Each row has a class, written after it.
540  -24  75  265  180  -253  -78  -105  116  -66  122  -171  -4  275  173  -233  -21  235  130  -361  -6  -176  -141  157  -36  201  -49  -18  380  111  46  206  27 -> W
139  74  -162  -35  -315  -229  -336  -42  -221  -246  -189  -72  73  74  36  46  -85  222  -405  30  -117  65  -17  -89  -216  -558  -11  -207  -189  95  -155  15  -124 -> X
125  -75  -91  180  -95  -136  -141  -27  122  11  -19  -44  -7  -75  -200  -83  8  93  -139  -307  -103  -202  40  -103  -123  -16  113  101  -9  22  25  204  25 -> W
645  -164  138  367  365  -419  -167  -119  198  213  129  201  -517  102  108  261  -88  223  -313  115  238  -525  -28  -174  -284  -195  -765  78  409  -41  38  172  -4 -> L
312  13  -149  289  43  118  17  -93  404  125  15  -270  -102  -123  64  -76  -100  154  414  254  -102  96  4  65  63  143  11  -253  282  223  196  77  73 -> Z
268  27  386  220  334  -158  -191  -359  173  -333  189  -96  -479  203  100  -584  400  -36  328  -164  72  -464  -218  442  279  -324  -71  180  433  2  66  305  9 -> F
86  -96  -28  -86  29  -191  127  14  -194  1  -44  108  -234  -211  -286  73  68  -69  -209  -486  53  -315  -86  50  214  -202  -101  119  -95  -174  80  123  -126 -> F
-285  185  307  -235  162  267  225  -5  -205  -282  -298  -178  -326  -70  105  -151  -19  -391  -9  402  29  -99  262  457  584  -325  -99  -146  188  164  432  -198  71 -> Q
76  -59  59  272  482  -78  -2  -131  -46  -182  -121  36  -44  222  123  160  -100  178  -537  -91  95  -59  2  32  -267  426  94  -50  231  171  25  469  -57 -> J
-109  132  -60  191  192  -85  -267  45  -264  -283  194  -126  -307  -38  -152  -260  141  -37  189  425  158  9  -133  177  145  165  92  -282  -105  123  111  -55  91 -> T
-219  102  243  -328  412  47  118  169  -428  167  -429  119  1  -125  -262  16  -56  -522  341  117  110  -295  101  195  632  -26  -154  433  -68  -210  260  -185  182 -> Z
-105  47  83  -85  67  -91  -134  31  -159  -210  5  118  -391  -268  187  13  -64  -175  102  36  143  -53  -95  88  -16  -39  -189  -166  168  -428  3  -64  115 -> P
279  71  -377  228  -105  -237  -352  57  -59  87  38  117  216  -61  -514  330  -151  -81  -113  -68  -279  -321  52  -172  -85  -18  118  -159  -147  22  30  146  -58 -> W
-255  -21  121  -168  4  -65  -265  -71  -237  -578  -182  98  115  -109  -254  431  -259  -20  -230  478  27  154  -115  -136  100  -222  198  103  -372  -325  -479  -61  -78 -> F
123  114  -29  37  75  -146  123  -13  -58  -185  -148  -129  -58  -78  -88  -193  185  -232  -374  -351  86  108  82  -26  -58  -163  37  -154  -211  -98  -53  45  -51 -> J
192  188  36  -60  179  -151  131  -87  244  358  -61  -206  169  124  129  -211  36  -90  427  -50  -181  33  144  19  133  -88  -29  -64  138  -37  68  49  -11 -> Z
107  308  -293  153  -237  -60  44  -88  275  284  66  -21  -263  -254  -273  -39  35  105  126  127  -340  -379  82  -44  -65  97  101  -212  77  167  293  -15  -22 -> C
251  -34  93  431  202  -24  -585  -118  -202  -202  4  156  -296  141  -248  -290  332  -284  -407  -14  275  -147  16  -12  -193  -400  191  -269  -149  6  -315  513  193 -> W
-46  61  82  -95  -338  44  131  129  -84  -308  -56  -46  -34  -64  -4  -145  -163  -85  61  -7  -57  -92  -135  452  249  158  92  242  17  -79  158  -296  45 -> X
640  -306  -123  207  219  29  -36  -68  119  326  231  -89  34  100  -169  9  112  453  -87  -644  40  -86  179  259  -141  -289  -235  -136  92  233  24  391  -8 -> C
-148  -158  -18  -164  -317  34  119  82  35  174  329  -156  11  48  137  -386  141  -331  329  -306  -149  63  -39  302  333  -275  -107  226  156  -55  238  -277  -134 -> C
230  15  127  47  428  -176  -285  -126  -150  -194  17  -284  97  117  23  2  108  297  -331  52  64  177  72  -377  -313  61  -108  -174  -218  178  -280  270  -36 -> W
-71  153  3  -62  -72  -156  -25  -16  50  40  295  -142  28  266  -476  -546  86  18  360  497  -114  -91  -166  103  193  335  533  183  -153  89  -125  41  123 -> J
20  136  -83  115  -379  -123  104  105  9  48  -160  5  476  169  -90  -146  248  -376  -118  -351  -230  -156  -202  36  26  -88  146  187  -24  -116  48  -11  -210 -> F
37  74  25  119  89  144  136  -52  162  -162  169  -274  -36  68  236  -465  459  105  174  -129  40  103  -288  -75  -115  255  -107  82  306  224  200  -117  18 -> P
-213  -18  -107  -234  -899  35  -118  118  -163  -96  -271  278  323  -128  -95  651  -394  -374  -197  -177  -427  -231  -70  155  -29  56  134  -15  -238  -209  1  -97  -232 -> P
202  32  -12  -303  -295  57  375  137  202  291  -51  -88  110  -150  467  106  -519  -4  45  -149  -187  84  -91  40  -59  200  -167  320  139  -18  247  -257  -140 -> L
-59  84  -74  64  -261  -144  15  230  -352  -239  18  63  -118  -68  -170  -179  163  -493  -59  -134  63  -218  -162  142  290  -345  27  19  -119  -168  203  -209  -56 -> L
-94  -116  -87  35  -153  -127  119  -50  1  10  -153  -23  301  55  -25  141  332  206  -197  -310  -22  146  -187  -105  -168  14  -331  226  -273  39  -119  -281  -257 -> F
193  -156  -7  -61  -243  67  328  -18  65  546  -74  -141  416  -6  130  83  184  -45  337  -559  -204  157  -115  -423  42  297  -85  227  0  79  -80  -181  -126 -> J
154  -20  20  278  -185  -116  -233  -203  -4  -75  -301  147  184  194  -229  379  31  -100  174  -139  -20  -201  -58  -277  -38  276  270  -174  -246  155  -390  201  -19 -> Q
-36  341  294  80  123  -246  61  -53  -581  -210  -303  -87  -19  171  153  -74  132  -137  289  53  -9  -291  -102  4  558  -30  121  56  70  60  87  -296  13 -> Z
247  54  132  -159  242  -25  -16  -103  16  44  -12  -118  68  131  -97  108  -46  -305  -171  54  -130  57  145  -78  38  -33  -45  -113  -105  63  -157  151  -51 -> L
-109  -183  -294  -135  105  69  -130  -207  97  260  117  -13  -186  -112  -181  31  -240  449  465  160  -102  258  18  61  114  26  337  -280  -13  131  -179  222  95 -> F
-59  24  34  -40  -36  -56  -2  -63  -81  108  -50  -128  80  321  78  -330  165  4  29  -95  -73  -106  6  113  138  -360  15  179  168  256  166  -33  -14 -> P
175  160  -73  -48  180  -159  -70  -185  -151  314  -30  -117  -55  166  -121  -262  81  141  261  -121  -209  -145  65  -117  266  -45  219  38  123  332  19  2  119 -> Z
-325  22  -123  -102  147  77  3  -55  162  178  42  -158  249  244  -31  -318  184  139  486  201  -293  16  10  143  167  84  33  246  337  260  298  -105  43 -> X
75  11  241  -239  167  -191  -368  92  -386  -207  -169  101  -130  23  162  233  -329  -112  -350  106  158  -151  -10  91  -183  239  -325  -22  -137  -82  -64  138  14 -> T
117  252  -96  79  128  -330  13  -3  -107  96  -156  5  -304  5  20  121  -351  -93  246  141  39  -392  204  -104  267  93  -26  -232  85  177  261  -45  46 -> X
22  -118  -9  -506  109  158  -21  140  -203  230  -3  385  302  188  -229  150  -205  464  -359  -122  265  250  71  77  -289  -240  103  303  -531  -48  -397  38  129 -> T
43  108  162  -99  -130  144  113  70  -72  -469  -291  37  -505  72  -487  -481  331  -368  -81  372  287  -308  -290  157  324  93  94  -203  184  60  138  88  286 -> J
-169  -101  -106  -185  -61  183  27  43  24  -151  134  -196  201  -252  164  199  -201  -118  -292  -208  -257  433  266  -54  13  -54  8  28  -45  3  24  -222  -86 -> Z
-88  -160  -24  301  -77  103  146  -15  -257  242  -325  195  241  269  99  149  427  179  162  -551  156  -50  -67  -283  -93  325  101  -217  44  259  -67  155  50 -> J
123  44  151  303  308  -181  71  -173  1  -84  -344  104  -108  350  276  -16  239  -441  284  -40  372  -73  -210  -204  250  -216  -174  -84  262  -8  -47  -34  -78 -> Q
-398  130  81  -14  54  27  -503  -134  -99  -306  -246  268  -181  150  -202  22  282  -394  -233  21  -74  -387  133  -176  -172  128  183  -291  24  159  -10  440  114 -> T
-23  -119  -40  -141  -69  41  190  1  268  -334  102  -118  -427  -273  -305  -262  -99  -345  -612  18  39  251  -46  412  70  -308  176  -74  22  -434  -31  210  -69 -> C
140  -43  -56  -14  -9  -179  278  -90  7  425  156  -89  332  215  156  -98  202  240  757  -556  -85  -35  -257  -103  231  142  -50  463  -113  173  57  -262  -246 -> X
-19  -17  -19  96  -100  -106  57  -97  -3  -130  55  -186  -79  26  20  -297  205  31  539  -373  19  -174  -180  -43  345  45  -27  412  41  251  176  -400  -43 -> C
-164  0  105  -9  -48  -308  -327  49  -300  -245  -29  -197  85  120  -80  -177  0  -28  346  28  96  -71  93  -177  158  -131  144  -37  -231  -44  -206  9  73 -> C
353  94  -33  47  383  69  -169  -69  -41  548  153  158  -268  106  527  -107  -181  380  207  -120  12  -164  213  233  -124  -90  -320  -120  575  310  295  -40  250 -> T
83  372  26  33  482  -85  -135  21  -115  -107  -116  212  -245  -107  -403  182  -154  -474  -404  720  98  -150  196  -11  16  -174  -6  -111  -226  -216  -90  -38  145 -> L
151  28  -94  205  -57  -213  -65  31  -31  -51  140  -327  221  80  282  -248  -48  334  -8  -5  -221  157  -35  144  -57  -384  -3  130  222  24  92  -195  -64 -> L
-2  120  -106  -224  343  33  -130  -1  -342  -10  150  9  77  -36  544  52  -483  238  -271  16  92  676  314  -146  -78  -423  183  -46  -48  -28  -312  -361  154 -> Z
33  87  -81  -115  388  -367  -35  -26  -93  -136  126  -107  -207  -52  -156  13  -199  94  -42  -21  107  -102  103  -363  41  197  68  -48  -66  58  -43  97  14 -> Q
281  7  80  157  97  -403  -135  -46  -373  -85  50  -48  -29  56  33  258  -82  282  -208  -247  137  -103  17  -267  -132  -58  -5  -206  -225  -69  -308  139  -62 -> P
-108  149  -325  138  -79  -265  130  -83  462  192  88  -98  -383  -288  -229  -37  -208  221  468  370  -177  -219  -31  29  37  342  21  -82  197  -54  308  -160  55 -> P
-120  -19  39  -203  255  -8  275  11  -211  -162  64  -310  -17  -29  -2  -150  -44  292  -363  -263  -15  162  132  96  116  -98  164  81  -3  124  134  64  -38 -> P
168  18  145  132  162  78  208  -117  169  133  134  -199  -73  159  307  -309  271  49  247  97  13  105  -215  134  67  123  -144  -12  386  115  118  -35  -52 -> Q
-6  131  -359  144  -244  -3  -81  21  214  -50  343  -183  -165  -208  -137  -365  -238  181  353  411  -265  -44  -20  307  186  -366  403  -51  195  62  344  -64  16 -> J
-18  -189  -54  167  -19  108  -124  18  -222  -87  -228  47  295  -115  222  337  -109  -1  -366  -368  -31  281  -102  101  -249  276  -10  2  -86  -92  -188  97  -102 -> F
-264  -147  -56  -290  -350  151  5  -62  77  161  81  -84  -32  3  241  125  -332  292  67  10  -339  -25  90  97  -29  132  75  4  248  285  228  59  -59 -> P
-315  -40  42  -10  -202  321  -120  61  -154  149  -341  117  320  113  -173  388  -31  -386  111  269  -161  -78  160  -53  59  412  231  -314  -135  228  -13  270  30 -> Q
595  81  -269  304  -546  14  70  48  110  -326  27  -50  -219  208  82  -431  121  92  323  -258  154  -125  -403  197  281  -340  137  -331  406  334  238  -206  92 -> Z
-89  -86  -73  15  139  139  -12  -88  -194  110  206  -79  154  72  224  -49  201  264  -287  -540  -160  282  121  36  -269  38  214  -213  89  127  -89  250  -15 -> P
-45  117  -34  -81  -11  -92  44  152  -304  -422  135  -84  11  -82  -73  -315  31  -511  -117  -17  108  178  -330  244  359  -392  133  279  -235  -309  90  -324  -190 -> W
102  80  84  476  203  120  212  -99  246  -357  -162  89  -277  214  -276  -248  343  -11  515  221  501  -187  -513  4  156  623  384  -150  -39  163  22  304  88 -> W
-75  102  -56  24  -80  -169  -520  -92  -3  -121  236  241  73  275  -27  -92  44  133  -105  315  23  -31  -242  -414  -479  67  382  45  -254  12  -419  394  -45 -> Z
475  133  -143  -30  -226  -314  -121  -2  287  32  317  40  60  46  173  143  -317  54  -7  -107  -116  -41  -19  -432  -365  -120  49  -186  -30  -127  -246  102  -117 -> L
54  -43  456  -212  82  -89  190  -30  52  -30  -227  -33  478  404  228  101  -59  -264  23  -170  1  -121  -206  26  24  240  -19  458  -23  -138  -120  300  -287 -> Q
